Here is a tiny trained network, its code and every weight. The questions are about switching its units off for an input and a target symbol, where a switched-off unit gives its printed mean instead of its output.

import numpy as np


def w(rows, s, z=0):
    codes = np.array(rows[::2]) - 128.0
    scale = np.full(codes.shape[1], s)
    scale[-1] = z or s
    return codes * scale


def norm(h):
    return h / np.sqrt((h * h).mean(-1, keepdims=True) + 1e-5)


def f(y):
    return np.maximum(y, 0)


def softmax(a):
    e = np.exp(a - a.max(-1, keepdims=True))
    return e / e.sum(-1, keepdims=True)


def log_softmax(a):
    a = a - a.max(-1, keepdims=True)
    return a - np.log(np.exp(a).sum(-1, keepdims=True))


def net(x, mask):
    ids = ['ΞΦΨΩαδζηθλμ'.index(c) for c in x.split()]
    T = len(ids)
    res = E[ids] + P[:T]
    r = norm(res)
    for j in range(2):
        rows = slice(2 * j, 2 * j + 2)
        q, k, v = (r @ M[0][rows].T for M in (Q, K, V))
        z = softmax(np.where(np.tri(T) > 0, q @ k.T / 2**0.5, -1e9)) @ v
        o = O[0][rows]
        res = res + np.where(mask[j], z, o[:, -1]) @ o[:, :-1]
    y = f(norm(res) @ A[0][:, :-1].T + A[0][:, -1])
    res = res + np.where(mask[2:26], y, B[0][:, -1]) @ B[0][:, :-1]
    return log_softmax(norm(res)[-1] @ U[:, :-1].T + U[:, -1])


Q, K, V, O, A, B = {}, {}, {}, {}, {}, {}
E = w([
[151,94,158],'Ξ',
[153,119,87],'Φ',
[96,138,143],'Ψ',
[168,108,130],'Ω',
[3,171,179],'α',
[71,154,117],'δ',
[103,152,117],'ζ',
[135,99,146],'η',
[103,94,110],'θ',
[101,130,150],'λ',
[143,186,95],'μ',
],0.024)
P = w([
[198,161,229],'0',
[238,253,223],'1',
[221,198,220],'2',
[195,157,217],'3',
[190,163,209],'4',
[199,151,215],'5',
[188,150,204],'6',
[203,144,203],'7',
[198,156,213],'8',
[200,142,219],'9',
],0.0044)
Q[0] = w([
[84,41,134],'h0',
[121,203,111],'h0',
[106,30,81],'h1',
[54,2,71],'h1',
],0.0088)
K[0] = w([
[102,69,80],'h0',
[131,142,136],'h0',
[189,246,175],'h1',
[211,204,162],'h1',
],0.012)
V[0] = w([
[130,161,164],'h0',
[118,44,163],'h0',
[72,129,251],'h1',
[45,127,77],'h1',
],0.012)
O[0] = w([
[49,2,215,170],'h0',
[22,133,40,126],'h0',
[110,41,73,254],'h1',
[146,45,196,133],'h1',
],0.0084,0.0085)
A[0] = w([
[74,111,153,86],'n0',
[13,141,154,33],'n1',
[115,196,85,53],'n2',
[207,139,67,109],'n3',
[203,84,51,115],'n4',
[22,51,161,162],'n5',
[198,134,146,8],'n6',
[151,17,68,91],'n7',
[52,119,175,81],'n8',
[65,88,66,112],'n9',
[150,137,181,11],'n10',
[93,93,167,110],'n11',
[82,164,61,88],'n12',
[69,117,159,79],'n13',
[136,153,32,120],'n14',
[234,67,70,123],'n15',
[67,111,153,156],'n16',
[155,119,144,77],'n17',
[255,193,204,2],'n18',
[58,76,22,129],'n19',
[122,115,237,112],'n20',
[193,195,182,49],'n21',
[93,93,132,91],'n22',
[81,131,242,103],'n23',
],0.0095,0.0027)
B[0] = w([
[205,134,179,166],'n0',
[100,45,104,176],'n1',
[104,96,84,135],'n2',
[167,57,87,141],'n3',
[234,82,11,154],'n4',
[176,202,51,247],'n5',
[114,165,121,136],'n6',
[2,133,115,190],'n7',
[206,76,149,177],'n8',
[122,125,170,176],'n9',
[147,162,65,133],'n10',
[142,90,124,176],'n11',
[176,198,90,143],'n12',
[161,79,91,165],'n13',
[167,245,97,144],'n14',
[133,40,47,163],'n15',
[199,168,138,182],'n16',
[60,183,117,133],'n17',
[58,198,222,149],'n18',
[94,198,70,188],'n19',
[139,163,67,180],'n20',
[89,152,159,140],'n21',
[201,158,113,163],'n22',
[167,149,93,186],'n23',
],0.005,0.011)
U = w([
[99,151,60,19],'Ξ',
[217,40,199,28],'Φ',
[108,1,157,129],'Ψ',
[174,182,94,136],'Ω',
[36,84,146,245],'α',
[57,224,31,57],'δ',
[152,146,100,41],'ζ',
[206,133,202,236],'η',
[167,204,206,253],'θ',
[92,33,106,163],'λ',
[249,79,201,102],'μ',
],0.0098,0.0033)

Each question gives the input, a string of symbols that net reads in full, and the target symbol t.
The units are the heads (2 rows each of Q, K, V and O) and the neurons (one row each of A and B). Each row of codes is followed by its name. A weight is (code - 128) times the scale printed after its matrix; where a second scale follows, it is the last column's (O, A, B and U).
mask holds one flag per unit, heads first, then neurons. A switched-off unit (its flag False) gives its mean, the last column of its rows in O or B, instead of its output. The means were averaged over made-up inputs and are rounded, as every weight is.
A unit's drop is (log p(t) with every unit on - log p(t) with that unit switched off) / (log p(t) with every unit on - log p(t) with every unit switched off).
The circuit of an input: a set's keep is (log p(t) with only the set's units on - log p(t) with every unit switched off) / (log p(t) with every unit on - log p(t) with every unit switched off). Starting from the 12 units with the biggest drops (on a tie, the unit counted first), units are removed one at a time, each time the one whose removal leaves the highest keep (on an exact tie, the one counted first), for as long as the keep stays at least 0.8.
circuit, biggest first: the units of the circuit, biggest drop first
unit that matters most: the unit with the biggest drop
which heads matter: for each layer, one digit per head in row order, 1 if its drop is at least 0.15 and else 0, layers parted by /
drop when u is switched off: that unit's drop, to one decimal
input μ α Ψ α, target Ψ: which heads matter	11
input α Ω μ θ, target δ: which heads matter	10
input α λ Ψ, target Ψ: unit that matters most	h1
input Φ Φ ζ Ψ, target θ: circuit, biggest first	(h1; h0)
input μ α Φ Φ Ψ α, target θ: which heads matter	11
input η Ω Ξ, target δ: which heads matter	11
input η ζ η, target δ: circuit, biggest first	(h1; n7)
input Φ Ω δ, target θ: which heads matter	11
input δ Ψ θ η α α μ ζ μ, target θ: which heads matter	01
input Ω Ω μ Ψ η Ψ η, target δ: circuit, biggest first	(h1; h0; n19)
input Φ λ Ω, target θ: which heads matter	01
input μ λ Ψ θ μ, target θ: which heads matter	01
input Ψ Ψ θ Ψ, target μ: drop when h1 is switched off	0.3
input η λ θ, target δ: circuit, biggest first	(h0)
input α Ψ λ α ζ α, target Ψ: drop when h0 is switched off	0.2
input θ Ψ δ Ψ Φ Ψ, target μ: drop when h1 is switched off	0.2
